Below are the code and all the weights of a small trained network. Each question names an input and a target symbol and asks about switching units off, where a switched-off unit gives its printed mean instead of its output.

import numpy as np


def w(rows, s, z=0):
    codes = np.array(rows[::2]) - 128.0
    scale = np.full(codes.shape[1], s)
    scale[-1] = z or s
    return codes * scale


def norm(h):
    return h / np.sqrt((h * h).mean(-1, keepdims=True) + 1e-5)


def f(y):
    return y / 2 * (1 + np.tanh(0.7978845608 * (y + 0.044715 * y**3)))


def softmax(a):
    e = np.exp(a - a.max(-1, keepdims=True))
    return e / e.sum(-1, keepdims=True)


def log_softmax(a):
    a = a - a.max(-1, keepdims=True)
    return a - np.log(np.exp(a).sum(-1, keepdims=True))


def net(x, mask):
    ids = ['ΓΔΞΦΨΩαβεζηλμπτ'.index(c) for c in x.split()]
    T = len(ids)
    res = E[ids] + P[:T]
    u = 0
    for l in range(2):
        r = norm(res)
        for j in range(3):
            rows = slice(3 * j, 3 * j + 3)
            q, k, v = (r @ M[l][rows].T for M in (Q, K, V))
            z = softmax(np.where(np.tri(T) > 0, q @ k.T / 3**0.5, -1e9)) @ v
            o = O[l][rows]
            res = res + np.where(mask[u + j], z, o[:, -1]) @ o[:, :-1]
        u += 3
        y = f(norm(res) @ A[l][:, :-1].T + A[l][:, -1])
        res = res + np.where(mask[u : u + 16], y, B[l][:, -1]) @ B[l][:, :-1]
        u += 16
    return log_softmax(norm(res)[-1] @ U[:, :-1].T + U[:, -1])


Q, K, V, O, A, B = {}, {}, {}, {}, {}, {}
E = w([
[143,130,131],'Γ',
[142,131,131],'Δ',
[143,130,131],'Ξ',
[143,129,132],'Φ',
[162,110,133],'Ψ',
[144,129,130],'Ω',
[109,252,133],'α',
[130,97,115],'β',
[129,100,107],'ε',
[144,126,124],'ζ',
[134,61,128],'η',
[142,132,153],'λ',
[110,161,85],'μ',
[106,134,55],'π',
[111,112,152],'τ',
],0.035)
P = w([
[253,98,181],'0',
[238,76,174],'1',
[219,84,168],'2',
[213,106,163],'3',
[193,118,155],'4',
[177,125,145],'5',
[153,130,130],'6',
[124,144,117],'7',
[94,150,109],'8',
[93,146,93],'9',
[125,155,103],'10',
],0.0043)
Q[0] = w([
[184,161,42],'L0H0',
[96,8,131],'L0H0',
[86,53,163],'L0H0',
[116,122,93],'L0H1',
[174,127,125],'L0H1',
[149,83,123],'L0H1',
[114,84,117],'L0H2',
[73,159,82],'L0H2',
[126,226,115],'L0H2',
],0.013)
K[0] = w([
[40,204,123],'L0H0',
[159,55,22],'L0H0',
[197,47,70],'L0H0',
[93,105,134],'L0H1',
[156,178,161],'L0H1',
[168,91,166],'L0H1',
[140,186,175],'L0H2',
[244,115,119],'L0H2',
[153,31,70],'L0H2',
],0.011)
V[0] = w([
[165,223,152],'L0H0',
[78,210,172],'L0H0',
[82,104,139],'L0H0',
[143,133,26],'L0H1',
[95,127,219],'L0H1',
[200,120,86],'L0H1',
[93,106,198],'L0H2',
[2,112,141],'L0H2',
[124,134,109],'L0H2',
],0.0081)
O[0] = w([
[254,147,137,146],'L0H0',
[188,103,226,70],'L0H0',
[90,115,170,90],'L0H0',
[214,148,84,122],'L0H1',
[52,130,172,103],'L0H1',
[191,66,59,228],'L0H1',
[79,136,183,106],'L0H2',
[5,76,145,1],'L0H2',
[122,113,113,120],'L0H2',
],0.0071,0.0059)
A[0] = w([
[139,65,157,113],'L0N0',
[129,127,128,125],'L0N1',
[122,128,129,16],'L0N2',
[134,136,156,15],'L0N3',
[125,130,132,8],'L0N4',
[96,250,104,36],'L0N5',
[112,100,95,39],'L0N6',
[130,165,175,91],'L0N7',
[109,98,93,57],'L0N8',
[142,214,212,109],'L0N9',
[96,139,117,78],'L0N10',
[126,130,131,3],'L0N11',
[128,130,126,126],'L0N12',
[133,160,172,76],'L0N13',
[57,172,76,89],'L0N14',
[67,154,191,192],'L0N15',
],0.017,0.0052)
B[0] = w([
[33,151,112,227],'L0N0',
[128,128,128,129],'L0N1',
[183,154,141,9],'L0N2',
[173,148,139,28],'L0N3',
[185,154,144,7],'L0N4',
[88,247,159,156],'L0N5',
[174,152,149,130],'L0N6',
[158,151,161,92],'L0N7',
[177,157,158,162],'L0N8',
[191,144,204,233],'L0N9',
[129,151,138,50],'L0N10',
[201,154,145,7],'L0N11',
[129,127,128,129],'L0N12',
[149,146,147,83],'L0N13',
[37,130,140,184],'L0N14',
[38,168,157,180],'L0N15',
],0.012,0.0014)
Q[1] = w([
[175,99,93],'L1H0',
[119,153,80],'L1H0',
[193,121,74],'L1H0',
[165,120,190],'L1H1',
[104,4,126],'L1H1',
[124,189,118],'L1H1',
[169,178,99],'L1H2',
[164,185,103],'L1H2',
[222,51,98],'L1H2',
],0.012)
K[1] = w([
[110,221,167],'L1H0',
[142,169,99],'L1H0',
[84,254,111],'L1H0',
[141,102,30],'L1H1',
[56,237,81],'L1H1',
[174,112,160],'L1H1',
[80,199,175],'L1H2',
[98,179,178],'L1H2',
[64,172,3],'L1H2',
],0.01)
V[1] = w([
[160,155,175],'L1H0',
[171,123,74],'L1H0',
[139,134,143],'L1H0',
[124,188,109],'L1H1',
[141,9,171],'L1H1',
[118,187,129],'L1H1',
[159,179,132],'L1H2',
[136,175,150],'L1H2',
[100,180,115],'L1H2',
],0.013)
O[1] = w([
[103,77,125,104],'L1H0',
[66,173,145,255],'L1H0',
[121,109,125,121],'L1H0',
[116,172,120,120],'L1H1',
[173,4,174,141],'L1H1',
[119,153,97,87],'L1H1',
[133,170,169,139],'L1H2',
[164,160,143,84],'L1H2',
[136,184,97,101],'L1H2',
],0.011,0.0062)
A[1] = w([
[124,132,131,51],'L1N0',
[96,169,115,2],'L1N1',
[130,133,122,85],'L1N2',
[139,129,149,127],'L1N3',
[147,127,104,168],'L1N4',
[13,157,180,58],'L1N5',
[145,91,192,178],'L1N6',
[73,80,233,148],'L1N7',
[90,185,250,77],'L1N8',
[131,129,137,53],'L1N9',
[113,111,156,236],'L1N10',
[127,130,129,22],'L1N11',
[125,132,131,40],'L1N12',
[125,132,131,42],'L1N13',
[142,187,176,166],'L1N14',
[73,177,157,199],'L1N15',
],0.018,0.0067)
B[1] = w([
[155,112,106,91],'L1N0',
[102,115,125,122],'L1N1',
[125,120,122,107],'L1N2',
[131,139,134,124],'L1N3',
[103,122,148,252],'L1N4',
[18,147,86,203],'L1N5',
[124,183,152,206],'L1N6',
[104,114,198,191],'L1N7',
[82,85,2,188],'L1N8',
[142,125,120,92],'L1N9',
[108,145,152,207],'L1N10',
[191,110,79,89],'L1N11',
[166,111,94,90],'L1N12',
[161,111,100,90],'L1N13',
[128,150,160,187],'L1N14',
[114,155,98,212],'L1N15',
],0.016,0.0043)
U = w([
[138,143,153,50],'Γ',
[185,119,130,191],'Δ',
[148,142,160,60],'Ξ',
[90,131,217,254],'Φ',
[118,81,87,151],'Ψ',
[158,138,159,103],'Ω',
[133,239,110,142],'α',
[6,157,169,16],'β',
[127,175,45,102],'ε',
[192,89,144,177],'ζ',
[119,141,140,46],'η',
[78,88,191,155],'λ',
[176,158,133,91],'μ',
[209,97,57,224],'π',
[89,95,144,130],'τ',
],0.017,0.0036)

Each question gives the input, a string of symbols that net reads in full, and the target symbol t.
The units are the heads (3 rows each of Q, K, V and O) and the neurons (one row each of A and B). Each row of codes is followed by its name. A weight is (code - 128) times the scale printed after its matrix; where a second scale follows, it is the last column's (O, A, B and U).
mask holds one flag per unit, layer by layer, with each layer's heads first. A switched-off unit (its flag False) gives its mean, the last column of its rows in O or B, instead of its output. The means were averaged over made-up inputs and are rounded, as every weight is.
A unit's drop is (log p(t) with every unit on - log p(t) with that unit switched off) / (log p(t) with every unit on - log p(t) with every unit switched off).
most important unit: the unit with the biggest drop
k most important neurons: the k neurons with the biggest drops, biggest first
k most important neurons of layer l: the k neurons of layer l with the biggest drops, biggest first
which heads matter: for each layer, one digit per head in row order, 1 if its drop is at least 0.15 and else 0, layers parted by /
input Ω Ω Ψ π Φ, target ε: most important unit => L0H0
input β λ λ Γ, target Φ: which heads matter => 010 / 000
input μ Ω Ξ, target α: 3 most important neurons of layer 1 => [L1N8 L1N5 L1N7]
input Ξ Φ λ Ω, target Φ: which heads matter => 010 / 111
input Ψ ζ Φ Ω Φ μ λ λ, target α: which heads matter => 001 / 001
input μ ζ Δ Γ, target α: 3 most important neurons => [L1N8 L0N9 L1N7]
input Ψ Ω Ξ ζ β Ω ζ Δ, target π: 2 most important neurons => [L0N5 L1N5]
input Ψ Φ α Ω ζ Ω β Ψ, target Ψ: which heads matter => 000 / 000
input Φ ε Φ λ Ψ ε μ ζ, target α: 2 most important neurons of layer 1 => [L1N8 L1N5]
input Γ μ Ψ Φ, target α: which heads matter => 001 / 111
input λ Φ τ η, target β: 3 most important neurons => [L0N0 L0N15 L1N5]
input ζ ε λ Γ, target Φ: 2 most important neurons of layer 1 => [L1N6 L1N5]
input ζ Ψ Φ, target π: which heads matter => 101 / 000
input β ε Ω, target Ψ: which heads matter => 100 / 000
input π Ω π Φ π β π Φ, target ε: most important neuron of layer 0 => [L0N9]
input Φ λ ζ, target Φ: 2 most important neurons => [L1N6 L1N8]
input Φ Δ Ψ, target ζ: which heads matter => 101 / 000
input Ω Ω β Ψ ε, target Ψ: which heads matter => 101 / 000
input τ Ψ π ζ ε Ψ Φ μ Ω, target α: 2 most important neurons => [L0N5 L1N8]
input Φ Ω Ω μ ζ Γ, target α: most important unit => L1H2
input β ζ Φ β Ψ η ε Ω ε, target Ψ: 2 most important neurons of layer 0 => [L0N5 L0N0]
input λ π Ω Ω, target ε: which heads matter => 101 / 011
input Φ μ β η η Ξ π ζ, target ε: which heads matter => 000 / 111
input β λ λ ζ ε α ζ π, target π: which heads matter => 100 / 000
input ε Γ τ π ζ ζ, target ε: which heads matter => 000 / 010
input Ψ ε β Φ ε β Γ, target Ψ: which heads matter => 100 / 000
input τ Φ Φ α π α ε ζ β ζ, target π: most important unit => L1H0
